Below is a small trained network, with its code and all its weights. Each question gives an input and a target symbol and asks what happens when units are switched off, that is, made to give their printed mean instead of their output.

import numpy as np


def w(rows, s, z=0):
    codes = np.array(rows[::2]) - 128.0
    scale = np.full(codes.shape[1], s)
    scale[-1] = z or s
    return codes * scale


def norm(h):
    return h / np.sqrt((h * h).mean(-1, keepdims=True) + 1e-5)


def f(y):
    return y / 2 * (1 + np.tanh(0.7978845608 * (y + 0.044715 * y**3)))


def softmax(a):
    e = np.exp(a - a.max(-1, keepdims=True))
    return e / e.sum(-1, keepdims=True)


def log_softmax(a):
    a = a - a.max(-1, keepdims=True)
    return a - np.log(np.exp(a).sum(-1, keepdims=True))


def net(x, mask):
    ids = ['ΓΠΩαζμ'.index(c) for c in x.split()]
    T = len(ids)
    res = E[ids] + P[:T]
    u = 0
    for l in range(3):
        q, k, v = (norm(res) @ M[l].T for M in (Q, K, V))
        z = softmax(np.where(np.tri(T) > 0, q @ k.T / 3**0.5, -1e9)) @ v
        res = res + np.where(mask[u], z, O[l][:, -1]) @ O[l][:, :-1]
        u += 1
        y = f(norm(res) @ A[l][:, :-1].T + A[l][:, -1])
        res = res + np.where(mask[u : u + 4], y, B[l][:, -1]) @ B[l][:, :-1]
        u += 4
    return log_softmax(norm(res)[-1] @ U[:, :-1].T + U[:, -1])


Q, K, V, O, A, B = {}, {}, {}, {}, {}, {}
E = w([
[1,102,148,109,232,80,79,125,224,146,133],'Γ',
[101,47,97,140,55,241,122,180,88,145,165],'Π',
[175,113,201,115,59,65,105,176,105,21,105],'Ω',
[95,173,209,168,73,96,210,203,154,153,94],'α',
[116,175,104,144,59,123,69,179,152,160,79],'ζ',
[189,156,212,48,120,159,118,141,125,193,120],'μ',
],0.0046)
P = w([
[129,72,149,206,181,89,142,53,58,138,142],'0',
[96,148,190,166,99,214,115,83,135,130,97],'1',
[94,153,126,103,109,77,93,103,114,163,176],'2',
[139,147,182,153,88,196,95,120,181,137,58],'3',
[104,156,95,91,112,76,113,126,106,150,167],'4',
[162,149,158,138,103,178,98,149,204,123,42],'5',
[120,159,72,83,133,85,147,130,109,142,164],'6',
[172,151,132,125,128,170,116,167,229,128,37],'7',
[145,151,54,55,131,83,183,130,123,121,147],'8',
[189,157,111,106,136,157,151,172,254,86,11],'9',
[137,153,41,53,134,87,192,120,127,119,141],'10',
],0.0052)
Q[0] = w([
[67,99,12,104,81,41,128,131,47,173,255],'L0H1',
[183,43,169,219,104,128,163,138,97,65,122],'L0H1',
[117,161,226,197,165,47,71,62,112,123,120],'L0H1',
],0.0057)
K[0] = w([
[144,201,82,1,110,164,124,228,215,89,109],'L0H1',
[96,110,212,136,203,134,53,60,143,151,146],'L0H1',
[79,182,182,83,81,144,87,122,67,161,230],'L0H1',
],0.0053)
V[0] = w([
[200,197,144,122,117,63,163,119,124,110,94],'L0H1',
[143,175,252,47,202,55,219,100,183,110,141],'L0H1',
[141,228,57,180,138,57,34,110,150,156,29],'L0H1',
],0.0026)
O[0] = w([
[85,198,128,111,123,166,91,110,147,96,170,2],'L0H1',
[105,237,124,143,199,206,122,202,53,105,109,77],'L0H1',
[186,226,93,190,104,110,152,3,172,100,124,148],'L0H1',
],0.0035,0.001)
A[0] = w([
[102,107,198,72,45,161,119,122,145,114,182,135],'L0N1',
[219,197,128,58,87,83,195,152,66,71,197,109],'L0N2',
[68,63,49,116,224,66,187,37,84,116,142,23],'L0N3',
[147,137,150,78,43,157,205,3,66,44,171,3],'L0N4',
],0.0029,0.002)
B[0] = w([
[150,85,71,139,164,71,76,153,151,158,43,254],'L0N1',
[118,209,40,18,111,69,78,190,126,141,66,187],'L0N2',
[54,135,251,162,184,81,85,86,91,179,133,179],'L0N3',
[127,121,26,140,236,153,73,189,143,73,148,21],'L0N4',
],0.003,0.00072)
Q[1] = w([
[97,146,1,126,117,142,136,117,67,128,232],'L1H1',
[152,119,168,184,218,119,226,56,108,54,107],'L1H1',
[130,90,226,164,91,140,87,120,168,131,63],'L1H1',
],0.0061)
K[1] = w([
[149,41,67,137,53,174,138,160,107,149,173],'L1H1',
[172,254,120,100,106,59,144,121,37,129,130],'L1H1',
[113,154,198,120,184,80,115,71,143,134,133],'L1H1',
],0.0061)
V[1] = w([
[37,167,77,22,140,136,98,159,229,111,198],'L1H1',
[183,177,253,187,54,115,77,159,106,168,114],'L1H1',
[232,192,17,89,73,224,214,170,62,142,78],'L1H1',
],0.002)
O[1] = w([
[151,66,42,95,115,91,253,115,45,165,63,141],'L1H1',
[65,221,55,151,106,158,29,124,165,163,134,150],'L1H1',
[61,69,183,85,93,28,71,161,223,195,82,1],'L1H1',
],0.0028,0.0036)
A[1] = w([
[82,174,53,140,74,222,105,85,107,104,226,112],'L1N1',
[167,104,230,188,208,138,174,3,145,85,142,122],'L1N2',
[107,108,82,142,98,239,56,198,177,80,199,5],'L1N3',
[177,139,69,43,128,81,150,137,184,101,176,171],'L1N4',
],0.0029,0.002)
B[1] = w([
[187,221,85,142,95,163,114,70,160,98,92,178],'L1N1',
[141,82,17,100,19,143,77,110,181,132,155,200],'L1N2',
[125,180,122,110,254,121,131,119,162,62,84,131],'L1N3',
[82,168,135,124,109,112,116,128,97,214,72,245],'L1N4',
],0.0035,0.0012)
Q[2] = w([
[109,155,137,98,137,9,151,104,63,144,187],'L2H1',
[158,154,120,113,108,135,103,160,75,116,132],'L2H1',
[106,131,68,88,109,119,136,133,90,167,148],'L2H1',
],0.011)
K[2] = w([
[138,197,6,2,151,138,247,173,207,101,28],'L2H1',
[29,176,204,117,107,133,22,176,209,156,112],'L2H1',
[153,89,173,37,125,48,177,210,215,142,36],'L2H1',
],0.0044)
V[2] = w([
[214,166,142,132,72,205,195,164,112,223,100],'L2H1',
[168,119,129,2,189,176,59,54,141,203,126],'L2H1',
[227,114,148,109,84,125,67,154,66,35,112],'L2H1',
],0.0044)
O[2] = w([
[236,125,182,153,60,253,116,199,214,138,30,34],'L2H1',
[125,152,150,192,243,171,56,70,73,204,32,165],'L2H1',
[96,93,139,15,86,110,70,85,53,21,23,5],'L2H1',
],0.0043,0.0013)
A[2] = w([
[92,144,160,185,255,67,164,108,100,137,202,3],'L2N1',
[95,123,153,152,177,71,125,106,122,134,187,56],'L2N2',
[145,4,144,124,103,136,141,151,113,142,120,93],'L2N3',
[137,145,140,120,118,143,156,177,142,98,170,81],'L2N4',
],0.0081,0.0048)
B[2] = w([
[116,153,1,167,190,96,178,118,70,194,174,254],'L2N1',
[152,175,83,139,173,154,160,131,116,137,120,182],'L2N2',
[88,45,178,142,87,76,112,140,114,201,130,182],'L2N3',
[100,161,176,99,167,135,125,175,139,142,186,136],'L2N4',
],0.0076,0.0052)
U = w([
[113,192,42,138,194,86,163,132,76,181,177,247],'Γ',
[105,41,162,139,74,61,124,160,114,209,117,186],'Π',
[65,151,127,26,120,96,116,112,39,14,123,58],'Ω',
[128,160,183,111,141,186,144,222,199,90,239,124],'α',
[197,147,92,158,58,119,131,3,246,103,139,66],'ζ',
[143,162,181,150,203,236,68,157,96,126,41,100],'μ',
],0.0049,0.0011)

Each question gives the input, a string of symbols that net reads in full, and the target symbol t.
The units are the heads (3 rows each of Q, K, V and O) and the neurons (one row each of A and B). Each row of codes is followed by its name. A weight is (code - 128) times the scale printed after its matrix; where a second scale follows, it is the last column's (O, A, B and U).
mask holds one flag per unit, layer by layer, with each layer's heads first. A switched-off unit (its flag False) gives its mean, the last column of its rows in O or B, instead of its output. The means were averaged over made-up inputs and are rounded, as every weight is.
A unit's drop is (log p(t) with every unit on - log p(t) with that unit switched off) / (log p(t) with every unit on - log p(t) with every unit switched off).
The circuit of an input: a set's keep is (log p(t) with only the set's units on - log p(t) with every unit switched off) / (log p(t) with every unit on - log p(t) with every unit switched off). Starting from the 12 units with the biggest drops (on a tie, the unit counted first), units are removed one at a time, each time the one whose removal leaves the highest keep (on an exact tie, the one counted first), for as long as the keep stays at least 0.8.
circuit, biggest first: the units of the circuit, biggest drop first
top k neurons: the k neurons with the biggest drops, biggest first
k most important neurons of layer l: the k neurons of layer l with the biggest drops, biggest first
input μ ζ μ μ ζ Γ μ Γ, target μ: circuit, biggest first => (L2H1)
input ζ Γ Γ α Ω ζ Π ζ Γ α Γ, target α: circuit, biggest first => (L2H1, L2N1, L0N3)
input μ Γ μ μ Γ μ, target μ: circuit, biggest first => (L2H1, L2N1)
input ζ Ω Π μ Γ Γ Ω μ Γ Γ, target ζ: circuit, biggest first => (L0H1, L2N1)
input Γ ζ Π Ω Γ μ ζ ζ Π ζ Π, target ζ: top 2 neurons => (L2N1, L1N1)
input Γ Γ Γ ζ Γ ζ Π Γ α, target α: 3 most important neurons of layer 2 => (L2N1, L2N4, L2N3)
input Π Ω Ω Γ Π Γ Γ Π, target Π: circuit, biggest first => (L0H1, L2N3)
input ζ μ Γ ζ μ Γ Π μ, target ζ: circuit, biggest first => (L0H1, L2N1)
input μ Γ Γ Π μ Γ Γ Γ ζ, target ζ: circuit, biggest first => (L2N1, L0H1)
input ζ ζ ζ μ μ ζ Π, target Π: circuit, biggest first => (L1H1, L2N3)
input Γ Γ α Π Ω μ Π, target Ω: 2 most important neurons of layer 2 => (L2N1, L2N2)
input Γ ζ Γ, target ζ: top 3 neurons => (L0N3, L2N1, L1N1)
input α Γ Γ μ Π Π, target α: circuit, biggest first => (L2H1, L2N4, L2N1)
input Γ Γ Γ Ω Γ, target Ω: top neuron => (L2N1)
input μ μ μ μ ζ ζ Π Γ α, target α: top 3 neurons => (L2N1, L2N4, L2N3)
input Γ Π Π ζ α Γ Ω, target Ω: top 2 neurons => (L0N2, L2N1)
input α Γ Γ α ζ ζ, target α: top 2 neurons => (L2N4, L2N1)
input α Γ Ω Π α Γ Π, target α: top 2 neurons => (L2N1, L2N4)
input Γ Γ Γ Π Π Π ζ, target ζ: 2 most important neurons of layer 2 => (L2N1, L2N3)
input Π Π Π Ω, target Π: circuit, biggest first => (L0H1)
input Π Γ Γ Γ α α Γ α, target Π: circuit, biggest first => (L0H1, L2N3)
input Γ Γ Ω ζ Γ, target Ω: top 2 neurons => (L0N2, L2N1)
